Here is a tiny trained network, its code and every weight. The questions are about switching its units off for an input and a class, where a switched-off unit gives its printed mean instead of its output.

import numpy as np


def w(rows, s, z=0):
    codes = np.array(rows[::2]) - 128.0
    scale = np.full(codes.shape[1], s)
    scale[-1] = z or s
    return codes * scale


def norm(h):
    return h / np.sqrt((h * h).mean(-1, keepdims=True) + 1e-5)


def f(y):
    return y / 2 * (1 + np.tanh(0.7978845608 * (y + 0.044715 * y**3)))


def log_softmax(a):
    a = a - a.max(-1, keepdims=True)
    return a - np.log(np.exp(a).sum(-1, keepdims=True))


def net(x, mask):
    res = np.array(x, float).reshape(1, 4) / 4 @ E
    u = 0
    for l in range(4):
        y = f(norm(res) @ A[l][:, :-1].T + A[l][:, -1])
        res = res + np.where(mask[u : u + 7], y, B[l][:, -1]) @ B[l][:, :-1]
        u += 7
    return log_softmax(norm(res)[-1] @ U[:, :-1].T + U[:, -1])


A, B = {}, {}
E = w([
[75,190,84,126,152,125],'x0',
[169,160,106,134,92,254],'x1',
[109,77,40,183,100,162],'x2',
[75,84,139,118,186,188],'x3',
],0.0074)
A[0] = w([
[254,43,156,64,207,154,97],'0.n1',
[207,180,149,137,184,163,63],'0.n2',
[207,59,165,189,166,90,66],'0.n3',
[91,198,74,143,234,139,139],'0.n4',
[192,131,148,62,143,101,120],'0.n5',
[110,71,97,59,231,149,64],'0.n6',
[207,50,176,189,115,137,1],'0.n7',
],0.0091,0.0017)
B[0] = w([
[58,255,206,155,105,174,252],'0.n1',
[130,145,125,11,117,59,184],'0.n2',
[36,101,162,187,76,2,208],'0.n3',
[98,220,139,154,69,87,242],'0.n4',
[162,141,73,27,109,113,196],'0.n5',
[152,86,176,174,185,137,221],'0.n6',
[58,227,24,140,58,170,211],'0.n7',
],0.0068,0.0036)
A[1] = w([
[167,136,171,39,158,119,142],'1.n1',
[123,53,166,83,202,213,144],'1.n2',
[177,120,114,233,65,191,13],'1.n3',
[127,66,65,163,139,72,82],'1.n4',
[140,148,72,191,46,194,7],'1.n5',
[112,253,95,69,218,121,169],'1.n6',
[115,135,103,121,190,175,131],'1.n7',
],0.0061,0.0014)
B[1] = w([
[177,66,168,83,155,143,171],'1.n1',
[164,116,130,254,90,157,148],'1.n2',
[107,129,116,136,51,92,189],'1.n3',
[167,67,86,64,175,132,153],'1.n4',
[113,71,174,122,151,122,226],'1.n5',
[108,85,220,145,62,160,255],'1.n6',
[165,116,196,111,99,162,141],'1.n7',
],0.0088,0.0035)
A[2] = w([
[237,120,63,33,14,49,32],'2.n1',
[154,75,14,165,97,132,119],'2.n2',
[111,150,137,175,80,115,120],'2.n3',
[149,125,99,131,56,95,63],'2.n4',
[254,162,111,113,57,208,111],'2.n5',
[9,87,108,201,107,160,114],'2.n6',
[196,110,143,123,44,191,2],'2.n7',
],0.0073,0.0022)
B[2] = w([
[141,105,189,254,172,144,198],'2.n1',
[198,81,202,34,104,175,196],'2.n2',
[58,193,103,150,99,184,181],'2.n3',
[126,129,187,145,182,248,155],'2.n4',
[52,78,27,182,203,113,192],'2.n5',
[210,176,86,105,43,157,255],'2.n6',
[32,114,127,82,185,149,167],'2.n7',
],0.0066,0.005)
A[3] = w([
[197,86,49,139,97,155,106],'3.n1',
[74,82,128,179,120,113,78],'3.n2',
[59,145,170,101,111,82,254],'3.n3',
[99,91,147,118,124,92,140],'3.n4',
[205,129,165,247,129,124,150],'3.n5',
[115,112,162,177,110,218,111],'3.n6',
[115,122,110,77,134,254,140],'3.n7',
],0.0094,0.0041)
B[3] = w([
[176,183,239,112,92,164,178],'3.n1',
[108,191,143,70,191,116,143],'3.n2',
[147,77,42,184,90,186,254],'3.n3',
[168,146,68,23,154,137,148],'3.n4',
[96,240,139,107,222,174,178],'3.n5',
[121,187,129,133,216,84,222],'3.n6',
[132,50,100,100,148,1,229],'3.n7',
],0.0095,0.007)
U = w([
[35,206,104,243,12,103,105],'0',
[135,236,179,210,215,120,237],'1',
[230,84,223,81,53,141,115],'2',
[100,69,9,137,203,37,3],'3',
],0.012,0.002)

Each question gives the input, the list of numbers given to net, and the class t.
The units are the neurons (one row each of A and B). Each row of codes is followed by its name. A weight is (code - 128) times the scale printed after its matrix; where a second scale follows, it is the last column's (A, B and U).
mask holds one flag per neuron, layer by layer. A switched-off neuron (its flag False) gives its mean, the last column of its row in B, instead of its output. The means were averaged over made-up inputs and are rounded, as every weight is.
A unit's drop is (log p(t) with every unit on - log p(t) with that unit switched off) / (log p(t) with every unit on - log p(t) with every unit switched off).
The circuit of an input: a set's keep is (log p(t) with only the set's units on - log p(t) with every unit switched off) / (log p(t) with every unit on - log p(t) with every unit switched off). Starting from the 12 units with the biggest drops (on a tie, the unit counted first), units are removed one at a time, each time the one whose removal leaves the highest keep (on an exact tie, the one counted first), for as long as the keep stays at least 0.8.
circuit, biggest first: the units of the circuit, biggest drop first
k most important neurons: the k neurons with the biggest drops, biggest first
k most important neurons of layer l: the k neurons of layer l with the biggest drops, biggest first
input [-7,-3,8,1], class 2: 3 most important neurons : [2.n2 1.n4 0.n4]
input [-5,-7,-2,-7], class 1: 2 most important neurons : [2.n1 3.n5]
input [-8,4,0,8], class 0: circuit, biggest first : [0.n7]
input [6,5,8,-4], class 2: 2 most important neurons : [2.n2 0.n1]
input [4,-6,-4,-1], class 3: 2 most important neurons : [0.n1 3.n1]
input [-7,-7,-3,-5], class 0: 2 most important neurons : [0.n3 3.n7]
input [-2,6,-5,2], class 3: circuit, biggest first : [2.n5 3.n7]
input [-4,3,-6,-7], class 1: circuit, biggest first : [2.n1 3.n5]
input [5,-4,2,4], class 0: 2 most important neurons : [0.n4 2.n1]
input [8,-7,-8,6], class 0: 2 most important neurons of layer 0 : [0.n4 0.n2]
input [-6,7,4,-7], class 1: 3 most important neurons : [2.n1 3.n6 1.n3]
input [-3,2,2,-6], class 1: 2 most important neurons : [2.n1 0.n1]
input [-4,4,2,2], class 0: 2 most important neurons : [0.n1 0.n7]
input [7,-1,-7,-2], class 0: circuit, biggest first : [3.n3]
input [3,0,8,-6], class 2: 2 most important neurons : [2.n2 1.n5]
input [0,5,3,5], class 1: 3 most important neurons : [1.n2 0.n5 3.n1]
input [-1,8,-7,-1], class 3: 2 most important neurons : [2.n5 3.n7]
input [1,-7,7,1], class 2: 3 most important neurons of layer 2 : [2.n2 2.n5 2.n7]
input [1,8,4,8], class 1: 2 most important neurons of layer 0 : [0.n5 0.n7]
input [5,8,2,2], class 3: circuit, biggest first : [3.n7]
input [-1,-3,-1,-6], class 1: 2 most important neurons : [2.n1 3.n5]
input [2,3,2,0], class 3: 4 most important neurons of layer 0 : [0.n3 0.n1 0.n7 0.n6]
input [-7,-7,5,8], class 1: 3 most important neurons of layer 3 : [3.n7 3.n2 3.n5]
input [6,-7,7,-3], class 2: 2 most important neurons of layer 0 : [0.n1 0.n3]
input [-6,-1,-6,2], class 0: 3 most important neurons of layer 0 : [0.n1 0.n3 0.n7]
input [-8,5,6,6], class 0: 2 most important neurons of layer 2 : [2.n6 2.n1]
